Here is a tiny trained network, its code and every weight. The questions are about switching its units off for an input and a class, where a switched-off unit gives its printed mean instead of its output.

import numpy as np


def w(rows, s, z=0):
    codes = np.array(rows[::2]) - 128.0
    scale = np.full(codes.shape[1], s)
    scale[-1] = z or s
    return codes * scale


def f(y):
    return np.maximum(y, 0)


def log_softmax(a):
    a = a - a.max(-1, keepdims=True)
    return a - np.log(np.exp(a).sum(-1, keepdims=True))


def net(x, mask):
    res = np.array(x, float).reshape(1, 6) / 4 @ E
    y = f(res @ A[0][:, :-1].T + A[0][:, -1])
    res = res + np.where(mask, y, B[0][:, -1]) @ B[0][:, :-1]
    return log_softmax(res[-1] @ U[:, :-1].T + U[:, -1])


A, B = {}, {}
E = w([
[197,3,105,86,169,40,97,70],'x0',
[225,128,65,131,103,131,136,253],'x1',
[208,159,223,210,100,128,21,113],'x2',
[63,48,196,73,124,180,65,222],'x3',
[57,89,56,250,172,102,83,153],'x4',
[138,149,45,83,124,223,35,78],'x5',
],0.0043)
A[0] = w([
[221,162,243,212,133,127,25,125,9],'N1',
[95,192,134,147,119,172,140,150,76],'N2',
[147,154,102,147,130,110,155,98,63],'N3',
[63,244,138,172,105,199,158,184,77],'N4',
[88,96,81,206,135,111,96,137,77],'N5',
[184,2,106,110,133,89,114,82,43],'N6',
[141,160,29,66,122,217,11,87,156],'N7',
[201,212,66,176,123,83,195,41,94],'N8',
[205,131,69,144,122,129,135,242,101],'N9',
[197,139,98,114,118,130,136,200,124],'N10',
[28,130,194,121,132,120,130,13,114],'N11',
[144,143,111,140,129,124,140,107,96],'N12',
[76,49,198,69,119,162,61,216,46],'N13',
[194,145,187,17,120,135,154,105,77],'N14',
[124,100,218,172,128,47,228,186,116],'N15',
[162,177,172,67,110,140,161,115,73],'N16',
[154,127,114,127,120,134,121,167,105],'N17',
[48,91,32,39,153,126,249,150,42],'N18',
[56,81,55,250,143,105,86,150,100],'N19',
[152,134,127,113,123,128,132,148,135],'N20',
[154,128,103,131,125,128,135,168,101],'N21',
[172,23,107,113,129,91,113,89,43],'N22',
],0.0094,0.0015)
B[0] = w([
[131,143,36,151,6,142,78,103,227],'N1',
[139,151,126,111,160,76,97,144,180],'N2',
[100,105,124,130,135,145,115,162,158],'N3',
[140,167,122,99,185,28,60,157,232],'N4',
[164,150,140,72,119,164,163,145,188],'N5',
[122,186,130,113,176,51,73,156,216],'N6',
[149,105,139,226,127,64,244,129,254],'N7',
[50,59,125,134,156,188,110,224,227],'N8',
[90,109,184,120,152,145,106,18,213],'N9',
[102,110,167,116,142,152,112,54,186],'N10',
[101,95,188,121,156,154,102,9,210],'N11',
[111,116,129,130,134,136,124,151,147],'N12',
[52,69,106,140,167,189,121,220,233],'N13',
[182,167,138,51,126,175,167,151,195],'N14',
[156,110,123,217,144,77,236,127,217],'N15',
[175,151,130,70,129,152,155,151,173],'N16',
[110,119,145,126,140,136,119,95,154],'N17',
[153,146,63,172,3,147,61,106,228],'N18',
[192,156,153,36,113,188,180,143,228],'N19',
[122,125,143,118,133,141,125,106,146],'N20',
[116,123,147,123,135,134,119,88,157],'N21',
[123,178,132,117,166,64,81,152,201],'N22',
],0.021,0.0065)
U = w([
[141,146,40,162,17,140,63,108,1],'0',
[130,193,133,98,203,12,55,170,57],'1',
[39,45,120,132,166,195,122,226,102],'2',
[212,170,160,31,121,189,191,148,224],'3',
[86,89,212,128,156,145,102,2,224],'4',
[160,101,129,226,133,63,241,134,184],'5',
],0.0075,0.00063)

Each question gives the input, the list of numbers given to net, and the class t.
The units are the neurons (one row each of A and B). Each row of codes is followed by its name. A weight is (code - 128) times the scale printed after its matrix; where a second scale follows, it is the last column's (A, B and U).
mask holds one flag per neuron, in row order. A switched-off neuron (its flag False) gives its mean, the last column of its row in B, instead of its output. The means were averaged over made-up inputs and are rounded, as every weight is.
A unit's drop is (log p(t) with every unit on - log p(t) with that unit switched off) / (log p(t) with every unit on - log p(t) with every unit switched off).
The circuit of an input: a set's keep is (log p(t) with only the set's units on - log p(t) with every unit switched off) / (log p(t) with every unit on - log p(t) with every unit switched off). Starting from the 12 units with the biggest drops (on a tie, the unit counted first), units are removed one at a time, each time the one whose removal leaves the highest keep (on an exact tie, the one counted first), for as long as the keep stays at least 0.8.
circuit, biggest first: the units of the circuit, biggest drop first
unit that matters most: the unit with the biggest drop
top k neurons: the k neurons with the biggest drops, biggest first
drop of u: that unit's drop, to one decimal
input [-3,-2,3,-7,0,-7], class 2: unit that matters most -> N8
input [-4,0,-5,-6,3,-4], class 2: top 2 neurons -> (N8, N1)
input [3,-8,7,-3,8,-1], class 3: top 4 neurons -> (N19, N5, N18, N9)
input [4,-7,-1,-8,5,5], class 2: top 2 neurons -> (N8, N9)
input [5,6,6,7,-4,-7], class 2: top 4 neurons -> (N13, N7, N18, N11)
input [-1,-7,1,3,-8,5], class 3: top 3 neurons -> (N14, N16, N9)
input [8,0,-2,4,3,6], class 1: top 3 neurons -> (N6, N22, N15)
input [-4,6,-2,7,8,4], class 3: top 2 neurons -> (N19, N8)
input [-4,0,-7,6,6,-7], class 0: top 2 neurons -> (N18, N7)
input [-8,3,5,-1,6,7], class 1: top 4 neurons -> (N4, N2, N15, N18)
input [-7,-3,-7,-1,8,2], class 3: top 4 neurons -> (N19, N1, N5, N6)
input [-2,-6,-4,-2,-7,-5], class 3: top 4 neurons -> (N14, N16, N7, N9)
input [-7,6,3,-4,2,6], class 1: drop of N2 -> 0.4
input [-3,7,-7,-8,8,-5], class 2: circuit, biggest first -> (N8)
input [2,8,0,7,-1,-6], class 4: drop of N10 -> 0.5
input [2,0,6,-8,1,-7], class 2: drop of N8 -> 2.0
